Below are the code and all the weights of a small trained network. Each question names an input and a class and asks about switching units off, where a switched-off unit gives its printed mean instead of its output.

import numpy as np


def w(rows, s, z=0):
    codes = np.array(rows[::2]) - 128.0
    scale = np.full(codes.shape[1], s)
    scale[-1] = z or s
    return codes * scale


def norm(h):
    return h / np.sqrt((h * h).mean(-1, keepdims=True) + 1e-5)


def f(y):
    return y / 2 * (1 + np.tanh(0.7978845608 * (y + 0.044715 * y**3)))


def log_softmax(a):
    a = a - a.max(-1, keepdims=True)
    return a - np.log(np.exp(a).sum(-1, keepdims=True))


def net(x, mask):
    res = np.array(x, float).reshape(1, 8) / 4 @ E
    u = 0
    for l in range(3):
        y = f(norm(res) @ A[l][:, :-1].T + A[l][:, -1])
        res = res + np.where(mask[u : u + 8], y, B[l][:, -1]) @ B[l][:, :-1]
        u += 8
    return log_softmax(norm(res)[-1] @ U[:, :-1].T + U[:, -1])


A, B = {}, {}
E = w([
[121,136,116,126],'x0',
[40,95,83,62],'x1',
[195,114,95,22],'x2',
[209,1,65,154],'x3',
[124,128,119,121],'x4',
[148,119,146,138],'x5',
[147,114,147,135],'x6',
[144,110,141,135],'x7',
],0.0059)
A[0] = w([
[95,78,115,125,6],'L0N1',
[133,45,93,112,84],'L0N2',
[142,181,154,82,253],'L0N3',
[169,194,208,111,194],'L0N4',
[155,246,159,150,102],'L0N5',
[93,67,97,117,10],'L0N6',
[68,187,170,198,104],'L0N7',
[195,134,60,150,55],'L0N8',
],0.011,0.0028)
B[0] = w([
[166,69,182,212,130],'L0N1',
[193,73,98,164,221],'L0N2',
[135,19,108,94,245],'L0N3',
[103,26,3,112,254],'L0N4',
[160,60,52,156,246],'L0N5',
[130,96,111,166,154],'L0N6',
[156,160,92,182,235],'L0N7',
[156,138,213,61,185],'L0N8',
],0.0065,0.0043)
A[1] = w([
[101,163,206,134,74],'L1N1',
[100,239,205,169,2],'L1N2',
[124,243,207,131,3],'L1N3',
[98,75,170,145,55],'L1N4',
[84,131,104,253,235],'L1N5',
[121,147,178,93,19],'L1N6',
[208,100,146,99,177],'L1N7',
[83,62,104,185,61],'L1N8',
],0.007,0.0041)
B[1] = w([
[78,71,76,141,98],'L1N1',
[119,130,156,151,116],'L1N2',
[104,178,96,125,109],'L1N3',
[165,181,10,164,110],'L1N4',
[111,254,224,203,253],'L1N5',
[162,174,122,146,94],'L1N6',
[113,80,113,53,231],'L1N7',
[170,106,104,171,161],'L1N8',
],0.0073,0.0044)
A[2] = w([
[152,143,2,66,98],'L2N1',
[127,35,162,178,219],'L2N2',
[18,97,97,77,118],'L2N3',
[84,135,40,234,230],'L2N4',
[135,182,179,152,79],'L2N5',
[57,163,150,149,115],'L2N6',
[63,95,131,37,3],'L2N7',
[93,106,127,223,95],'L2N8',
],0.0095,0.0032)
B[2] = w([
[61,105,85,42,228],'L2N1',
[20,177,236,156,254],'L2N2',
[68,234,229,148,187],'L2N3',
[118,147,143,224,254],'L2N4',
[15,138,85,101,141],'L2N5',
[144,219,203,165,152],'L2N6',
[138,254,128,82,170],'L2N7',
[226,145,201,221,183],'L2N8',
],0.0064,0.0052)
U = w([
[212,125,144,248,208],'0',
[58,23,45,50,185],'1',
[65,202,195,184,2],'2',
[72,165,155,21,89],'3',
[117,165,204,102,160],'4',
[255,66,89,18,18],'5',
],0.0072,0.0037)

Each question gives the input, the list of numbers given to net, and the class t.
The units are the neurons (one row each of A and B). Each row of codes is followed by its name. A weight is (code - 128) times the scale printed after its matrix; where a second scale follows, it is the last column's (A, B and U).
mask holds one flag per neuron, layer by layer. A switched-off neuron (its flag False) gives its mean, the last column of its row in B, instead of its output. The means were averaged over made-up inputs and are rounded, as every weight is.
A unit's drop is (log p(t) with every unit on - log p(t) with that unit switched off) / (log p(t) with every unit on - log p(t) with every unit switched off).
top k neurons: the k neurons with the biggest drops, biggest first
k most important neurons of layer l: the k neurons of layer l with the biggest drops, biggest first
drop of u: that unit's drop, to one decimal
input [8,-4,1,-7,-5,0,5,6], class 1: top 2 neurons -> (L0N4 L0N3)
input [2,-3,5,0,-1,-8,3,-2], class 1: most important neuron of layer 1 -> (L1N5)
input [-5,-4,1,5,-3,-5,-2,4], class 5: top 2 neurons -> (L1N5 L0N8)
input [-7,-7,3,5,3,0,8,3], class 5: 2 most important neurons of layer 1 -> (L1N5 L1N7)
input [4,-3,-1,8,-8,0,-7,-1], class 4: top 2 neurons -> (L2N2 L0N4)
input [1,-8,5,6,-6,8,4,-1], class 5: 2 most important neurons of layer 1 -> (L1N5 L1N7)
input [-5,-3,-3,7,0,5,-4,-2], class 4: 2 most important neurons of layer 2 -> (L2N2 L2N4)
input [-2,-5,3,-5,7,2,-1,-3], class 1: drop of L1N2 -> 0.0
input [1,-4,2,5,0,-6,4,2], class 5: drop of L0N8 -> 0.1
input [8,-2,-6,-5,-4,-8,3,2], class 0: drop of L0N5 -> 0.2
input [-3,-5,4,2,1,2,-7,1], class 5: drop of L1N7 -> -0.1
input [-1,-1,-3,-7,5,3,3,8], class 0: 3 most important neurons of layer 0 -> (L0N4 L0N5 L0N7)
